Below are the code and all the weights of a small trained network. Each question names an input and a class and asks about switching units off, where a switched-off unit gives its printed mean instead of its output.

import numpy as np


def w(rows, s, z=0):
    codes = np.array(rows[::2]) - 128.0
    scale = np.full(codes.shape[1], s)
    scale[-1] = z or s
    return codes * scale


def f(y):
    return np.maximum(y, 0)


def log_softmax(a):
    a = a - a.max(-1, keepdims=True)
    return a - np.log(np.exp(a).sum(-1, keepdims=True))


def net(x, mask):
    res = np.array(x, float).reshape(1, 8) / 4 @ E
    y = f(res @ A[0][:, :-1].T + A[0][:, -1])
    res = res + np.where(mask, y, B[0][:, -1]) @ B[0][:, :-1]
    return log_softmax(res[-1] @ U[:, :-1].T + U[:, -1])


A, B = {}, {}
E = w([
[2,190,76,139,156,39,149,242,57,22,96],'x0',
[131,131,126,125,133,120,127,129,127,125,135],'x1',
[130,124,126,125,129,131,130,126,122,126,132],'x2',
[102,248,140,219,236,219,153,43,102,149,89],'x3',
[127,123,126,128,131,129,126,127,119,125,132],'x4',
[177,53,65,231,172,47,231,45,179,40,155],'x5',
[130,131,126,124,131,129,130,130,126,129,132],'x6',
[62,183,14,152,32,202,29,79,193,44,229],'x7',
],0.0059)
A[0] = w([
[163,68,66,222,160,42,235,60,202,43,153,44],'neuron 0',
[81,158,49,144,64,176,54,92,179,72,191,85],'neuron 1',
[33,188,78,134,165,67,160,203,50,45,112,6],'neuron 2',
[182,77,217,118,197,63,210,162,63,188,48,14],'neuron 3',
[157,25,119,50,31,31,82,204,167,100,173,43],'neuron 4',
[75,161,45,150,58,187,58,93,186,67,195,76],'neuron 5',
[104,227,147,205,216,209,138,72,92,138,104,81],'neuron 6',
[79,164,45,151,51,182,54,88,178,64,201,86],'neuron 7',
[107,221,132,224,210,188,136,64,108,136,106,64],'neuron 8',
[128,130,128,129,126,127,128,129,131,128,122,110],'neuron 9',
[103,148,76,139,88,158,77,102,153,82,174,19],'neuron 10',
[178,65,217,104,196,63,215,160,56,187,35,33],'neuron 11',
[253,86,175,116,111,230,116,27,196,227,168,64],'neuron 12',
[102,183,173,45,85,201,46,176,108,204,114,44],'neuron 13',
[51,195,169,42,97,196,49,195,69,180,106,60],'neuron 14',
[78,165,42,151,52,191,50,89,189,60,204,93],'neuron 15',
[156,64,72,222,158,48,224,64,200,51,153,8],'neuron 16',
[156,129,127,117,121,143,139,112,131,142,133,40],'neuron 17',
[252,83,170,106,109,221,111,24,193,232,162,41],'neuron 18',
[2,205,73,144,171,51,161,216,21,27,100,48],'neuron 19',
[145,26,115,55,24,32,76,198,162,107,168,39],'neuron 20',
[109,227,136,212,221,202,136,61,103,142,100,48],'neuron 21',
[80,199,182,30,83,197,32,200,89,207,102,71],'neuron 22',
[100,230,132,216,216,206,139,68,104,144,95,76],'neuron 23',
],0.0049,0.0027)
B[0] = w([
[213,95,76,195,183,204,56,29,45,78,232,230],'neuron 0',
[176,186,205,100,199,75,172,177,96,207,89,216],'neuron 1',
[45,112,157,194,75,48,31,147,212,83,48,217],'neuron 2',
[186,203,196,87,195,79,169,177,100,209,109,224],'neuron 3',
[79,97,59,34,35,249,239,138,143,123,168,215],'neuron 4',
[183,191,200,100,205,69,171,177,97,214,93,222],'neuron 5',
[93,86,75,46,49,199,207,156,154,127,157,217],'neuron 6',
[183,191,203,101,202,74,171,177,98,210,89,226],'neuron 7',
[109,94,84,47,57,200,200,154,135,133,160,209],'neuron 8',
[125,125,131,124,126,125,124,128,127,131,130,128],'neuron 9',
[162,154,171,116,176,98,149,154,110,172,100,173],'neuron 10',
[191,212,208,87,214,76,177,186,89,228,115,234],'neuron 11',
[4,112,147,201,71,19,27,185,224,56,14,245],'neuron 12',
[182,96,81,207,176,157,87,35,77,60,202,215],'neuron 13',
[191,79,79,219,172,165,61,27,82,60,203,229],'neuron 14',
[184,188,208,95,206,68,172,181,92,216,87,233],'neuron 15',
[197,100,88,188,170,194,70,40,67,85,207,217],'neuron 16',
[109,133,136,134,125,119,124,132,129,126,122,133],'neuron 17',
[4,120,139,204,77,14,31,182,222,49,21,240],'neuron 18',
[27,104,150,208,64,32,16,155,231,72,20,254],'neuron 19',
[84,93,56,41,46,235,228,138,147,127,163,213],'neuron 20',
[95,93,74,42,49,195,208,159,140,127,165,212],'neuron 21',
[219,80,65,215,187,184,76,16,53,57,226,240],'neuron 22',
[101,82,76,41,39,199,214,159,147,135,166,219],'neuron 23',
],0.0048,0.0068)
U = w([
[173,197,203,87,218,78,166,167,92,218,103,223],'0',
[36,117,138,202,77,62,55,144,217,79,64,157],'1',
[192,95,79,201,178,177,91,18,48,79,195,2],'2',
[93,98,73,2,26,204,216,145,145,136,151,123],'3',
],0.008,0.00041)

Each question gives the input, the list of numbers given to net, and the class t.
The units are the neurons (one row each of A and B). Each row of codes is followed by its name. A weight is (code - 128) times the scale printed after its matrix; where a second scale follows, it is the last column's (A, B and U).
mask holds one flag per neuron, in row order. A switched-off neuron (its flag False) gives its mean, the last column of its row in B, instead of its output. The means were averaged over made-up inputs and are rounded, as every weight is.
A unit's drop is (log p(t) with every unit on - log p(t) with that unit switched off) / (log p(t) with every unit on - log p(t) with every unit switched off).
unit that matters most: the unit with the biggest drop
top k neurons: the k neurons with the biggest drops, biggest first
drop of u: that unit's drop, to one decimal
input [8,4,-7,4,2,-3,1,-4], class 1: unit that matters most => neuron 19
input [-7,-7,-2,-5,-6,3,-5,6], class 1: top 2 neurons => neuron 12; neuron 18
input [-1,-3,6,-8,-5,-4,-3,-5], class 3: top 2 neurons => neuron 4; neuron 20
input [-3,-6,-8,8,6,-8,6,3], class 2: top 2 neurons => neuron 22; neuron 14
input [7,4,4,2,-6,-7,3,-2], class 1: top 2 neurons => neuron 19; neuron 2
input [-3,-8,2,-6,-5,6,-5,-4], class 2: top 2 neurons => neuron 0; neuron 16
input [3,-8,6,-7,7,2,7,-6], class 3: top 3 neurons => neuron 4; neuron 20; neuron 15
input [-7,1,2,8,-5,-6,-2,5], class 3: top 4 neurons => neuron 23; neuron 21; neuron 6; neuron 8
input [5,-2,-6,1,5,-8,-8,6], class 2: top 3 neurons => neuron 22; neuron 14; neuron 13
input [3,8,-3,-8,-1,7,-7,5], class 3: top 4 neurons => neuron 4; neuron 20; neuron 22; neuron 14
input [-5,3,3,4,8,-6,7,1], class 2: top 2 neurons => neuron 22; neuron 13
input [6,-6,-5,-7,-3,8,5,4], class 2: top 2 neurons => neuron 0; neuron 16
input [-7,1,-2,-7,2,3,3,-5], class 1: top 2 neurons => neuron 18; neuron 12
input [5,0,-8,-8,6,3,-6,-2], class 3: unit that matters most => neuron 4
input [7,-5,5,0,0,-6,2,-3], class 1: top 2 neurons => neuron 19; neuron 2
input [-5,7,6,3,-1,-7,1,7], class 0: drop of neuron 1 => 0.6
input [0,6,5,0,0,-8,6,8], class 0: drop of neuron 7 => 0.7
input [7,-5,0,7,-8,-6,8,-4], class 1: drop of neuron 19 => 1.4
